Here is a tiny trained network, its code and every weight. The questions are about switching its units off for an input and a target symbol, where a switched-off unit gives its printed mean instead of its output.

import numpy as np


def w(rows, s, z=0):
    codes = np.array(rows[::2]) - 128.0
    scale = np.full(codes.shape[1], s)
    scale[-1] = z or s
    return codes * scale


def norm(h):
    return h / np.sqrt((h * h).mean(-1, keepdims=True) + 1e-5)


def f(y):
    return np.maximum(y, 0)


def softmax(a):
    e = np.exp(a - a.max(-1, keepdims=True))
    return e / e.sum(-1, keepdims=True)


def log_softmax(a):
    a = a - a.max(-1, keepdims=True)
    return a - np.log(np.exp(a).sum(-1, keepdims=True))


def net(x, mask):
    ids = ['ΓΛΣαβδθμπτ'.index(c) for c in x.split()]
    T = len(ids)
    res = E[ids] + P[:T]
    r = norm(res)
    for j in range(2):
        rows = slice(2 * j, 2 * j + 2)
        q, k, v = (r @ M[0][rows].T for M in (Q, K, V))
        z = softmax(np.where(np.tri(T) > 0, q @ k.T / 2**0.5, -1e9)) @ v
        o = O[0][rows]
        res = res + np.where(mask[j], z, o[:, -1]) @ o[:, :-1]
    y = f(norm(res) @ A[0][:, :-1].T + A[0][:, -1])
    res = res + np.where(mask[2:10], y, B[0][:, -1]) @ B[0][:, :-1]
    return log_softmax(norm(res)[-1] @ U[:, :-1].T + U[:, -1])


Q, K, V, O, A, B = {}, {}, {}, {}, {}, {}
E = w([
[187,124,53,69],'Γ',
[200,165,69,66],'Λ',
[207,197,125,189],'Σ',
[208,87,65,67],'α',
[219,122,93,58],'β',
[171,133,157,163],'δ',
[147,155,133,164],'θ',
[189,163,144,188],'μ',
[167,196,106,191],'π',
[171,108,1,91],'τ',
],0.013)
P = w([
[1,120,232,198],'0',
[211,154,102,167],'1',
[232,174,106,178],'2',
[220,203,98,196],'3',
[175,107,129,120],'4',
[180,113,118,123],'5',
[173,166,99,137],'6',
[161,128,122,124],'7',
[174,101,135,114],'8',
],0.0071)
Q[0] = w([
[71,104,157,10],'h1',
[125,81,148,195],'h1',
[78,99,110,98],'h2',
[165,138,124,248],'h2',
],0.017)
K[0] = w([
[228,164,117,76],'h1',
[86,95,105,147],'h1',
[206,118,74,83],'h2',
[34,157,255,124],'h2',
],0.012)
V[0] = w([
[177,185,4,186],'h1',
[220,82,179,170],'h1',
[255,161,173,59],'h2',
[117,247,132,111],'h2',
],0.015)
O[0] = w([
[8,142,31,154,218],'h1',
[196,81,70,199,219],'h1',
[219,174,114,102,254],'h2',
[163,57,139,36,175],'h2',
],0.017,0.0085)
A[0] = w([
[109,192,120,156,246],'n1',
[115,64,143,111,145],'n2',
[200,138,152,135,206],'n3',
[164,214,190,123,40],'n4',
[139,171,252,147,3],'n5',
[172,148,104,106,175],'n6',
[70,119,122,92,65],'n7',
[77,123,158,105,4],'n8',
],0.018,0.0032)
B[0] = w([
[140,204,235,129,193],'n1',
[138,182,123,143,171],'n2',
[43,131,197,139,244],'n3',
[175,70,83,14,166],'n4',
[41,81,8,18,163],'n5',
[87,169,93,113,254],'n6',
[97,159,193,162,151],'n7',
[223,196,104,185,140],'n8',
],0.011,0.0085)
U = w([
[144,32,66,177,52],'Γ',
[145,195,158,221,124],'Λ',
[26,120,129,188,152],'Σ',
[45,61,102,84,176],'α',
[108,128,119,2,97],'β',
[125,71,146,123,255],'δ',
[134,53,65,41,33],'θ',
[150,91,145,252,111],'μ',
[78,179,160,96,195],'π',
[209,157,147,76,84],'τ',
],0.022,0.0097)

Each question gives the input, a string of symbols that net reads in full, and the target symbol t.
The units are the heads (2 rows each of Q, K, V and O) and the neurons (one row each of A and B). Each row of codes is followed by its name. A weight is (code - 128) times the scale printed after its matrix; where a second scale follows, it is the last column's (O, A, B and U).
mask holds one flag per unit, heads first, then neurons. A switched-off unit (its flag False) gives its mean, the last column of its rows in O or B, instead of its output. The means were averaged over made-up inputs and are rounded, as every weight is.
A unit's drop is (log p(t) with every unit on - log p(t) with that unit switched off) / (log p(t) with every unit on - log p(t) with every unit switched off).
The circuit of an input: a set's keep is (log p(t) with only the set's units on - log p(t) with every unit switched off) / (log p(t) with every unit on - log p(t) with every unit switched off). Starting from all 10 units, units are removed one at a time, each time the one whose removal leaves the highest keep (on an exact tie, the one counted first), for as long as the keep stays at least 0.8.
circuit, biggest first: the units of the circuit, biggest drop first
which heads matter: for each layer, one digit per head in row order, 1 if its drop is at least 0.15 and else 0, layers parted by /
input μ μ δ α, target Γ: circuit, biggest first : (h2, h1)
input Λ θ Γ Λ μ, target θ: circuit, biggest first : (h2, h1)
input β β α, target τ: circuit, biggest first : (h2)
input β β μ π μ δ, target Λ: circuit, biggest first : (h2, h1, n1)
input Γ Γ π α τ β α δ θ, target β: circuit, biggest first : (h1, n4)
input α π Λ, target Λ: which heads matter : 01
input δ Λ β β Λ μ τ α δ, target δ: which heads matter : 11
input α Γ Σ α α β τ Λ Σ, target τ: which heads matter : 10
input π α μ β π, target Σ: which heads matter : 11
input α θ π, target τ: which heads matter : 10
input θ δ Σ π α α Σ, target α: which heads matter : 11
input τ β α μ, target π: which heads matter : 10
input α α α μ, target τ: which heads matter : 10
input α α Γ Γ, target Λ: which heads matter : 01
input τ π α, target Σ: circuit, biggest first : (h1, h2)
input α β τ Σ π α Γ θ, target τ: circuit, biggest first : (h1)
input μ Γ Λ Λ α μ μ θ, target μ: circuit, biggest first : (h1, h2)
input α α Σ, target τ: which heads matter : 10
input Σ Λ θ, target Γ: which heads matter : 01
input π τ π α, target α: circuit, biggest first : (h2)
input β α β μ α Λ Γ μ θ, target Λ: circuit, biggest first : (h2, h1, n1)
